Here is a tiny trained network, its code and every weight. The questions are about switching its units off for an input and a target symbol, where a switched-off unit gives its printed mean instead of its output.

import numpy as np


def w(rows, s, z=0):
    codes = np.array(rows[::2]) - 128.0
    scale = np.full(codes.shape[1], s)
    scale[-1] = z or s
    return codes * scale


def f(y):
    return y / 2 * (1 + np.tanh(0.7978845608 * (y + 0.044715 * y**3)))


def softmax(a):
    e = np.exp(a - a.max(-1, keepdims=True))
    return e / e.sum(-1, keepdims=True)


def log_softmax(a):
    a = a - a.max(-1, keepdims=True)
    return a - np.log(np.exp(a).sum(-1, keepdims=True))


def net(x, mask):
    ids = ['ΔΛΠΩαβγεζθμξφ'.index(c) for c in x.split()]
    T = len(ids)
    res = E[ids] + P[:T]
    u = 0
    for l in range(2):
        r = res
        for j in range(2):
            rows = slice(3 * j, 3 * j + 3)
            q, k, v = (r @ M[l][rows].T for M in (Q, K, V))
            z = softmax(np.where(np.tri(T) > 0, q @ k.T / 3**0.5, -1e9)) @ v
            o = O[l][rows]
            res = res + np.where(mask[u + j], z, o[:, -1]) @ o[:, :-1]
        u += 2
        y = f(res @ A[l][:, :-1].T + A[l][:, -1])
        res = res + np.where(mask[u : u + 12], y, B[l][:, -1]) @ B[l][:, :-1]
        u += 12
    return log_softmax(res[-1] @ U[:, :-1].T + U[:, -1])


Q, K, V, O, A, B = {}, {}, {}, {}, {}, {}
E = w([
[143,107,149,94,82,57],'Δ',
[185,99,152,169,85,84],'Λ',
[58,198,114,72,105,50],'Π',
[43,217,103,144,108,70],'Ω',
[107,105,176,169,96,76],'α',
[131,131,110,120,42,143],'β',
[64,148,188,169,181,68],'γ',
[106,167,100,36,119,141],'ε',
[76,162,136,254,145,135],'ζ',
[93,190,71,153,106,176],'θ',
[89,54,189,117,199,139],'μ',
[92,51,131,57,145,166],'ξ',
[99,82,129,149,176,218],'φ',
],0.0093)
P = w([
[191,80,86,155,167,83],'0',
[203,98,104,150,158,83],'1',
[91,57,40,170,146,92],'2',
[177,109,132,144,146,118],'3',
[73,77,81,161,134,120],'4',
[154,125,162,138,136,144],'5',
[54,95,113,154,122,143],'6',
[133,139,192,133,119,169],'7',
[29,113,138,151,110,165],'8',
[109,149,223,126,107,192],'9',
[19,125,169,142,100,182],'10',
[92,169,254,121,91,224],'11',
],0.0084)
Q[0] = w([
[3,77,135,165,102,149],'L0H0',
[163,174,113,105,190,118],'L0H0',
[208,225,164,137,103,86],'L0H0',
[104,114,157,135,101,109],'L0H1',
[141,151,112,125,107,139],'L0H1',
[117,133,152,142,114,122],'L0H1',
],0.028)
K[0] = w([
[20,137,253,128,64,249],'L0H0',
[227,104,109,152,168,144],'L0H0',
[252,198,72,208,46,12],'L0H0',
[156,152,101,100,78,51],'L0H1',
[148,95,155,131,170,97],'L0H1',
[153,126,112,109,94,109],'L0H1',
],0.014)
V[0] = w([
[139,152,96,137,89,93],'L0H0',
[158,214,106,157,31,1],'L0H0',
[152,164,138,143,71,53],'L0H0',
[163,138,125,117,166,182],'L0H1',
[117,114,141,120,163,147],'L0H1',
[139,156,103,125,98,85],'L0H1',
],0.0048)
O[0] = w([
[161,163,153,132,124,127,80],'L0H0',
[199,254,183,106,106,100,9],'L0H0',
[167,195,149,119,95,117,70],'L0H0',
[172,164,115,132,122,111,40],'L0H1',
[143,149,126,129,106,109,108],'L0H1',
[96,103,106,131,156,163,164],'L0H1',
],0.0042,0.0014)
A[0] = w([
[139,164,162,64,156,116,115],'L0N0',
[93,145,149,146,48,56,238],'L0N1',
[111,109,125,116,115,159,91],'L0N2',
[164,181,22,22,89,223,119],'L0N3',
[216,211,106,130,147,198,3],'L0N4',
[180,112,87,138,189,164,21],'L0N5',
[219,131,182,152,175,177,71],'L0N6',
[159,193,117,127,132,168,119],'L0N7',
[98,103,100,155,141,74,44],'L0N8',
[78,180,138,100,66,50,38],'L0N9',
[254,128,225,76,157,147,153],'L0N10',
[194,93,124,112,70,169,109],'L0N11',
],0.0084,0.0034)
B[0] = w([
[146,152,173,138,106,90,116],'L0N0',
[82,56,128,192,77,48,252],'L0N1',
[127,126,133,148,126,167,135],'L0N2',
[36,77,133,154,140,58,134],'L0N3',
[124,131,28,112,159,150,103],'L0N4',
[199,123,88,125,161,113,100],'L0N5',
[108,60,131,160,164,152,114],'L0N6',
[109,180,117,137,111,127,113],'L0N7',
[93,100,78,134,188,132,132],'L0N8',
[188,60,165,153,137,108,137],'L0N9',
[136,5,175,134,142,194,151],'L0N10',
[145,74,131,147,108,146,120],'L0N11',
],0.013,0.0038)
Q[1] = w([
[230,131,101,79,134,185],'L1H0',
[92,161,6,118,149,149],'L1H0',
[67,14,129,141,192,169],'L1H0',
[210,220,173,91,99,114],'L1H1',
[64,166,100,151,79,89],'L1H1',
[170,172,12,109,133,172],'L1H1',
],0.026)
K[1] = w([
[220,60,93,125,123,108],'L1H0',
[178,180,63,86,200,159],'L1H0',
[116,80,140,67,132,248],'L1H0',
[151,130,135,140,129,3],'L1H1',
[98,192,112,169,116,140],'L1H1',
[204,142,54,128,178,140],'L1H1',
],0.027)
V[1] = w([
[130,106,131,137,146,199],'L1H0',
[155,106,83,116,5,130],'L1H0',
[141,151,128,239,135,121],'L1H0',
[116,176,75,144,88,158],'L1H1',
[144,141,133,214,175,175],'L1H1',
[108,157,158,185,177,70],'L1H1',
],0.024)
O[1] = w([
[159,123,79,162,210,124,168],'L1H0',
[145,121,10,28,26,140,117],'L1H0',
[129,181,110,245,90,165,213],'L1H0',
[87,165,108,153,138,36,2],'L1H1',
[95,208,52,132,205,188,160],'L1H1',
[73,151,174,39,219,172,216],'L1H1',
],0.013,0.0067)
A[1] = w([
[131,57,88,153,183,131,182],'L1N0',
[87,221,122,89,123,47,140],'L1N1',
[181,176,114,181,178,101,66],'L1N2',
[147,85,226,137,178,169,129],'L1N3',
[110,118,112,42,154,89,143],'L1N4',
[224,165,121,95,107,178,93],'L1N5',
[255,199,194,107,88,122,3],'L1N6',
[185,106,157,136,77,81,116],'L1N7',
[178,206,219,100,133,132,59],'L1N8',
[103,135,221,97,123,166,218],'L1N9',
[161,235,252,132,103,115,50],'L1N10',
[165,19,162,134,153,131,99],'L1N11',
],0.0095,0.0051)
B[1] = w([
[133,77,30,133,104,165,218],'L1N0',
[142,219,118,103,79,95,167],'L1N1',
[103,96,212,69,130,175,197],'L1N2',
[55,108,122,160,67,46,251],'L1N3',
[156,138,135,153,198,97,152],'L1N4',
[50,186,93,143,111,127,171],'L1N5',
[71,121,94,42,172,186,144],'L1N6',
[146,53,148,98,161,83,180],'L1N7',
[122,119,63,79,95,101,167],'L1N8',
[198,131,212,188,128,191,241],'L1N9',
[227,102,12,128,205,107,190],'L1N10',
[96,249,118,66,164,125,207],'L1N11',
],0.015,0.02)
U = w([
[89,137,133,63,129,152,58],'Δ',
[114,147,48,177,104,143,1],'Λ',
[180,66,138,94,149,140,63],'Π',
[200,161,96,151,114,132,101],'Ω',
[107,127,189,183,53,187,224],'α',
[114,52,92,132,26,74,163],'β',
[145,86,98,237,140,74,208],'γ',
[112,124,202,113,162,60,215],'ε',
[121,204,136,164,229,149,143],'ζ',
[93,219,107,168,91,58,120],'θ',
[2,106,133,175,143,80,126],'μ',
[117,123,40,105,214,49,135],'ξ',
[101,49,100,155,180,175,84],'φ',
],0.004)

Each question gives the input, a string of symbols that net reads in full, and the target symbol t.
The units are the heads (3 rows each of Q, K, V and O) and the neurons (one row each of A and B). Each row of codes is followed by its name. A weight is (code - 128) times the scale printed after its matrix; where a second scale follows, it is the last column's (O, A, B and U).
mask holds one flag per unit, layer by layer, with each layer's heads first. A switched-off unit (its flag False) gives its mean, the last column of its rows in O or B, instead of its output. The means were averaged over made-up inputs and are rounded, as every weight is.
A unit's drop is (log p(t) with every unit on - log p(t) with that unit switched off) / (log p(t) with every unit on - log p(t) with every unit switched off).
The circuit of an input: a set's keep is (log p(t) with only the set's units on - log p(t) with every unit switched off) / (log p(t) with every unit on - log p(t) with every unit switched off). Starting from the 12 units with the biggest drops (on a tie, the unit counted first), units are removed one at a time, each time the one whose removal leaves the highest keep (on an exact tie, the one counted first), for as long as the keep stays at least 0.8.
circuit, biggest first: the units of the circuit, biggest drop first
unit that matters most: the unit with the biggest drop
top k neurons: the k neurons with the biggest drops, biggest first
k most important neurons of layer l: the k neurons of layer l with the biggest drops, biggest first
heads that matter: for each layer, one digit per head in row order, 1 if its drop is at least 0.15 and else 0, layers parted by /
input γ β μ β α, target μ: circuit, biggest first => (L1H0; L1N3; L0N1)
input γ Λ β Π φ ξ θ ζ, target ζ: circuit, biggest first => (L1H1; L1N3)
input φ Ω μ μ ζ α β θ Ω, target θ: heads that matter => 00 / 01
input α μ μ Λ ξ Ω ζ, target ξ: heads that matter => 10 / 10
input ξ α Δ α α Λ α Π Δ, target α: circuit, biggest first => (L0N1; L1H0; L1N9; L1H1)
input Λ φ α θ β Λ Ω, target β: unit that matters most => L0N9
input γ μ γ Π Ω φ α, target φ: top 2 neurons => (L1N2; L1N0)
input Π ε ζ α γ ξ Δ γ, target γ: circuit, biggest first => (L1N10; L1N3; L1H0)
input Π Λ ε ε ξ Π Π ξ φ θ, target θ: circuit, biggest first => (L0N10; L1H1; L1N1; L0N7)
input ξ α α ξ Π Λ ε ε ζ Λ Ω ε, target ε: circuit, biggest first => (L0N3; L1H0; L1H1; L1N0)
input φ ξ α β α α μ Ω β, target μ: circuit, biggest first => (L1H0; L0N1; L1N3)
input α φ α Π Λ φ θ γ Π, target θ: circuit, biggest first => (L1H1; L1N1)
input Λ Ω β φ β, target φ: top 3 neurons => (L0N1; L1N2; L1N0)
input β Δ φ Δ μ β ε, target μ: top 2 neurons => (L0N1; L0N5)
input α ξ Ω φ Ω, target φ: top 2 neurons => (L1N2; L1N0)
input γ μ α μ ε γ ε θ θ ε, target ε: top 3 neurons => (L0N3; L0N10; L1N0)
input α ξ ζ, target ξ: heads that matter => 00 / 10
input γ Λ Δ, target γ: top 3 neurons => (L1N10; L1N3; L1N9)
input Π β θ γ α γ γ β θ β ε, target θ: circuit, biggest first => (L1H1; L1N1; L0N10)
input α Δ θ γ Ω μ φ μ γ β Π, target γ: top 2 neurons => (L0N9; L1N10)
input γ ε α α α, target α: unit that matters most => L0H0
input ε Π ε γ β, target ε: 2 most important neurons of layer 0 => (L0N1; L0N3)
input θ θ ζ θ γ, target θ: unit that matters most => L1H1
input β β β ζ γ β, target β: top 3 neurons => (L0N10; L0N11; L0N3)
input Π ε α, target ε: 2 most important neurons of layer 0 => (L0N3; L0N1)
input β Ω Π, target β: 3 most important neurons of layer 0 => (L0N9; L0N1; L0N8)
input Δ μ ε θ ζ Λ α ζ β Δ, target Δ: unit that matters most => L0N10
input φ Π β α θ ξ ξ Π θ Ω Ω ξ, target ξ: top 2 neurons => (L1N11; L1N9)
